Here is a tiny trained network, its code and every weight. The questions are about switching its units off for an input and a class, where a switched-off unit gives its printed mean instead of its output.

import numpy as np


def w(rows, s, z=0):
    codes = np.array(rows[::2]) - 128.0
    scale = np.full(codes.shape[1], s)
    scale[-1] = z or s
    return codes * scale


def f(y):
    return y / 2 * (1 + np.tanh(0.7978845608 * (y + 0.044715 * y**3)))


def log_softmax(a):
    a = a - a.max(-1, keepdims=True)
    return a - np.log(np.exp(a).sum(-1, keepdims=True))


def net(x, mask):
    res = np.array(x, float).reshape(1, 6) / 4 @ E
    y = f(res @ A[0][:, :-1].T + A[0][:, -1])
    res = res + np.where(mask, y, B[0][:, -1]) @ B[0][:, :-1]
    return log_softmax(res[-1] @ U[:, :-1].T + U[:, -1])


A, B = {}, {}
E = w([
[130,131,125,128,131,127,131,125,127,129,131],'x0',
[138,179,87,81,201,174,23,122,129,118,117],'x1',
[160,135,98,120,37,195,105,61,57,41,155],'x2',
[191,55,150,106,133,82,86,167,137,126,254],'x3',
[129,125,126,127,136,137,139,128,122,131,137],'x4',
[118,124,130,125,125,129,123,134,128,129,127],'x5',
],0.0099)
A[0] = w([
[123,144,118,123,46,202,129,103,111,119,105,156],'neuron 0',
[178,87,132,112,37,149,57,124,98,99,245,58],'neuron 1',
[106,161,100,123,68,190,150,83,98,99,86,122],'neuron 2',
[131,142,118,115,184,119,92,132,125,124,143,124],'neuron 3',
[84,149,132,129,209,94,182,140,130,153,34,194],'neuron 4',
[102,134,127,115,130,122,137,145,137,135,93,149],'neuron 5',
[117,151,118,131,122,144,116,103,105,127,124,124],'neuron 6',
[99,104,141,111,163,95,108,156,138,126,155,118],'neuron 7',
[125,120,140,126,124,112,150,125,140,118,139,169],'neuron 8',
[127,161,106,129,141,170,101,104,130,121,116,116],'neuron 9',
[103,136,142,124,133,133,133,147,135,133,97,139],'neuron 10',
[117,138,121,137,114,156,135,126,127,128,128,129],'neuron 11',
[85,145,143,131,181,120,160,128,147,131,91,164],'neuron 12',
[126,125,126,112,138,102,145,141,135,124,145,161],'neuron 13',
[164,105,143,144,141,94,144,144,146,142,140,150],'neuron 14',
[128,105,143,135,52,88,201,135,140,127,125,254],'neuron 15',
[128,116,125,127,121,145,147,131,142,121,127,147],'neuron 16',
[129,131,121,133,135,105,128,136,133,134,143,138],'neuron 17',
[106,111,132,130,153,90,98,160,126,153,159,128],'neuron 18',
[134,81,142,124,206,23,103,177,163,152,197,125],'neuron 19',
[158,111,130,124,88,119,85,108,114,105,199,84],'neuron 20',
[138,158,106,127,196,165,31,124,136,125,125,172],'neuron 21',
[122,127,119,126,121,115,138,141,114,125,132,163],'neuron 22',
[164,153,114,106,219,196,20,127,131,122,106,169],'neuron 23',
[88,151,130,137,176,112,160,144,137,153,75,179],'neuron 24',
[126,129,124,135,145,119,121,145,120,126,128,143],'neuron 25',
[126,142,119,114,184,123,91,134,128,130,147,121],'neuron 26',
[121,145,121,131,90,164,143,117,122,117,99,139],'neuron 27',
],0.013,0.0074)
B[0] = w([
[107,176,128,167,78,126,139,48,69,125,123,216],'neuron 0',
[115,97,14,144,156,150,171,158,217,145,116,252],'neuron 1',
[125,173,172,126,84,107,119,75,52,117,134,223],'neuron 2',
[163,128,141,137,179,130,94,69,153,116,121,160],'neuron 3',
[123,103,34,158,140,141,157,139,208,130,120,250],'neuron 4',
[138,136,109,132,127,127,154,115,146,130,133,159],'neuron 5',
[110,166,119,106,111,131,145,138,99,135,128,153],'neuron 6',
[147,123,186,121,146,128,114,116,126,132,134,164],'neuron 7',
[121,114,132,138,109,125,142,163,121,125,125,156],'neuron 8',
[71,179,116,58,87,137,144,155,112,134,135,170],'neuron 9',
[139,131,98,126,123,119,138,115,145,115,134,154],'neuron 10',
[124,145,124,133,114,118,127,112,118,115,127,140],'neuron 11',
[128,110,71,134,147,133,152,141,163,134,139,193],'neuron 12',
[132,129,142,137,123,117,117,174,135,126,126,153],'neuron 13',
[103,119,144,109,91,125,123,212,107,129,139,178],'neuron 14',
[144,49,155,229,69,94,206,141,108,144,112,254],'neuron 15',
[124,120,129,141,116,121,126,119,131,112,113,138],'neuron 16',
[125,116,133,120,129,125,109,151,123,135,128,140],'neuron 17',
[141,108,176,105,143,130,104,136,114,131,116,170],'neuron 18',
[142,124,251,94,141,93,87,158,79,118,125,247],'neuron 19',
[127,123,74,142,142,137,146,152,189,133,124,195],'neuron 20',
[138,152,118,84,198,175,76,95,125,124,139,222],'neuron 21',
[130,133,137,150,112,117,126,136,150,114,109,143],'neuron 22',
[76,205,107,23,169,172,99,149,119,117,150,246],'neuron 23',
[134,113,64,146,141,142,158,137,178,132,136,211],'neuron 24',
[144,120,133,121,146,123,132,126,131,139,145,135],'neuron 25',
[167,124,143,135,184,129,93,65,152,127,109,161],'neuron 26',
[137,132,135,157,117,133,122,83,83,122,143,174],'neuron 27',
],0.022,0.014)
U = w([
[141,66,49,203,72,97,199,165,207,169,88,249],'0',
[115,160,20,80,167,186,115,134,229,128,138,201],'1',
[143,135,180,192,23,62,149,49,15,107,89,79],'2',
[80,225,151,63,84,136,88,74,26,77,145,35],'3',
[168,85,255,134,69,26,123,213,84,147,114,81],'4',
[192,150,232,55,173,120,30,129,116,106,146,38],'5',
],0.0051,0.0015)

Each question gives the input, the list of numbers given to net, and the class t.
The units are the neurons (one row each of A and B). Each row of codes is followed by its name. A weight is (code - 128) times the scale printed after its matrix; where a second scale follows, it is the last column's (A, B and U).
mask holds one flag per neuron, in row order. A switched-off neuron (its flag False) gives its mean, the last column of its row in B, instead of its output. The means were averaged over made-up inputs and are rounded, as every weight is.
A unit's drop is (log p(t) with every unit on - log p(t) with that unit switched off) / (log p(t) with every unit on - log p(t) with every unit switched off).
The circuit of an input: a set's keep is (log p(t) with only the set's units on - log p(t) with every unit switched off) / (log p(t) with every unit on - log p(t) with every unit switched off). Starting from the 12 units with the biggest drops (on a tie, the unit counted first), units are removed one at a time, each time the one whose removal leaves the highest keep (on an exact tie, the one counted first), for as long as the keep stays at least 0.8.
circuit, biggest first: the units of the circuit, biggest drop first
unit that matters most: the unit with the biggest drop
top k neurons: the k neurons with the biggest drops, biggest first
drop when u is switched off: that unit's drop, to one decimal
input [3,-6,0,5,5,-6], class 4: unit that matters most -> neuron 19
input [-2,7,0,1,1,-4], class 5: top 3 neurons -> neuron 1; neuron 4; neuron 24
input [-8,-1,0,2,-8,-8], class 4: top 2 neurons -> neuron 4; neuron 1
input [0,0,-7,1,8,6], class 4: top 3 neurons -> neuron 19; neuron 1; neuron 23
input [4,0,0,8,4,-5], class 4: top 2 neurons -> neuron 19; neuron 4
input [7,-1,1,5,8,8], class 0: top 2 neurons -> neuron 1; neuron 2
input [2,-8,0,4,6,-8], class 4: top 2 neurons -> neuron 4; neuron 19
input [-6,1,8,-6,1,2], class 3: top 2 neurons -> neuron 15; neuron 9
input [2,0,3,5,-1,8], class 0: top 2 neurons -> neuron 23; neuron 21
input [-5,7,-6,1,3,-8], class 5: top 2 neurons -> neuron 19; neuron 1
input [7,-8,1,-4,-7,-2], class 2: top 2 neurons -> neuron 1; neuron 2
input [-5,-2,-4,1,-7,3], class 4: top 2 neurons -> neuron 1; neuron 19
input [3,5,-7,2,1,7], class 5: drop when neuron 19 is switched off -> 0.6
input [-2,2,-7,2,3,-8], class 5: circuit, biggest first -> neuron 19
input [0,2,-2,8,7,7], class 5: drop when neuron 19 is switched off -> 0.2
input [-2,5,-1,7,6,2], class 5: drop when neuron 19 is switched off -> 0.5
